[[ -9 -66  29 -29 -30  -8]
 [-21 -15  -4   7 -29  60]
 [-20  10  34  20   0  67]
 [-14 -66  21 -22 -27   5]
 [-16 -65  16 -14 -19  25]
 [-19 -30  -2   4 -30  63]
 [ 41 -49  60 -38 -27 -10]
 [-15 -61  11  -5 -11  47]]
=>
[[-30  -8  -9 -66  29 -29]
 [-29  60 -21 -15  -4   7]
 [  0  67 -20  10  34  20]
 [-27   5 -14 -66  21 -22]
 [-19  25 -16 -65  16 -14]
 [-30  63 -19 -30  -2   4]
 [-27 -10  41 -49  60 -38]
 [-11  47 -15 -61  11  -5]]

[[ 29   2  52  12  -6   6]
 [ 12   4  47  30   2  52]
 [-47 -53 -23   4   0   4]
 [ 30  16 -14   6  26  40]
 [  4  19  54   1 -56 -57]
 [ 10  28  13  12  16  -8]
 [ 37 -24 -33   9 -19 -11]
 [  7  13 -84   5   0 -31]
 [-26  25   9 -14 -13  38]
 [ 15 -19  16 -14 -18 -11]]
=>
[[ -6   6  29   2  52  12]
 [  2  52  12   4  47  30]
 [  0   4 -47 -53 -23   4]
 [ 26  40  30  16 -14   6]
 [-56 -57   4  19  54   1]
 [ 16  -8  10  28  13  12]
 [-19 -11  37 -24 -33   9]
 [  0 -31   7  13 -84   5]
 [-13  38 -26  25   9 -14]
 [-18 -11  15 -19  16 -14]]

[[ -1 -88 -10  90 -52]
 [-40  -9 -26  12 -45]
 [  9 -64   1  64 -41]
 [-37 -21 -30  28 -62]
 [-23 -46 -31  51 -74]
 [-22 -61 -25  65 -73]
 [ 12 -45   6  45 -43]
 [-44  -4 -26   9 -42]
 [-21 -65 -22  69 -73]
 [-34 -26 -30  31 -60]]
=>
[[ 90 -52  -1 -88 -10]
 [ 12 -45 -40  -9 -26]
 [ 64 -41   9 -64   1]
 [ 28 -62 -37 -21 -30]
 [ 51 -74 -23 -46 -31]
 [ 65 -73 -22 -61 -25]
 [ 45 -43  12 -45   6]
 [  9 -42 -44  -4 -26]
 [ 69 -73 -21 -65 -22]
 [ 31 -60 -34 -26 -30]]

[[ 64 -27  70]
 [ 43 -36  80]
 [ -6 -88 -42]
 [ 86  35  -6]
 [ 10  74  32]]
=>
[[-27  70  64]
 [-36  80  43]
 [-88 -42  -6]
 [ 35  -6  86]
 [ 74  32  10]]

[[  4  74   0  -9 -70]
 [-47  72  73  54 -63]
 [ 64 -41 -41  30 -27]
 [ 32  15 -31 -10  47]
 [-54   5 -67   7  60]
 [ -5  41  -1  45  31]
 [ 61 -43 -74  57 -27]
 [ 21 -34  36 -32  -1]
 [-17  49  42  50 -24]
 [ 37 -33   2 -51 -11]]
=>
[[ -9 -70   4  74   0]
 [ 54 -63 -47  72  73]
 [ 30 -27  64 -41 -41]
 [-10  47  32  15 -31]
 [  7  60 -54   5 -67]
 [ 45  31  -5  41  -1]
 [ 57 -27  61 -43 -74]
 [-32  -1  21 -34  36]
 [ 50 -24 -17  49  42]
 [-51 -11  37 -33   2]]

[[-31  37  36 -22  36  36  30  -9  32 -22 -37]
 [ 11 -14 -14  15 -14 -14 -16 -25 -16  15 -31]
 [-40  30  29 -34  30  30  21 -19  25 -34 -23]
 [-31  44  43 -22  44  44  39  13  39 -22 -39]
 [-71  72  73 -71  72  72  73  69  73 -71 -85]]
=>
[[-22 -37 -31  37  36 -22  36  36  30  -9  32]
 [ 15 -31  11 -14 -14  15 -14 -14 -16 -25 -16]
 [-34 -23 -40  30  29 -34  30  30  21 -19  25]
 [-22 -39 -31  44  43 -22  44  44  39  13  39]
 [-71 -85 -71  72  73 -71  72  72  73  69  73]]

[[ 37 -61  37 -65 -50 -65  37  34 -60 -63 -65 -14 -65 -65 -47 -65]
 [ 52 -18  54 -31 -10 -26  54  41 -17 -33 -27  17 -26 -27 -39 -31]]
=>
[[-47 -65  37 -61  37 -65 -50 -65  37  34 -60 -63 -65 -14 -65 -65]
 [-39 -31  52 -18  54 -31 -10 -26  54  41 -17 -33 -27  17 -26 -27]]
---
[[-16  31 -26  13  25]
 [  5   8  10  17 -15]
 [-27 -24 -70  19  24]
 [  1   1 -53  28   0]
 [  8 -34  48  37 -10]]
=>
[-16   8 -70  28 -10]

[[57 89]
 [ 9 13]
 [56 87]]
=>
[57 13]

[[ 38   9 -23 -14]
 [ 18  60  18  11]
 [ 17  69  15  16]
 [ 28  18  -6  -7]]
=>
[38 60 15 -7]

[[ 22   5   9]
 [-27 -19  16]
 [-59  21  76]]
=>
[ 22 -19  76]

[[-47  15  -4  16 -25]
 [ 82  -6 -17  47  13]
 [-34 -20 -20  15 -11]
 [ -5  21 -55 -32  -6]
 [ 84  36 -23 -35   5]]
=>
[-47  -6 -20 -32   5]

[[-27 -14 -10]
 [-24  13  29]
 [-58  42  28]
 [ 80   8  -5]
 [ 29  44   2]]
=>
[-27  13  28]

[[ 40  56  -3   5  15]
 [ 27  82 -24   9  -7]
 [ 23 -33   3   3 -47]
 [-23  20 -13   2   5]]
=>
[40 82  3  2]
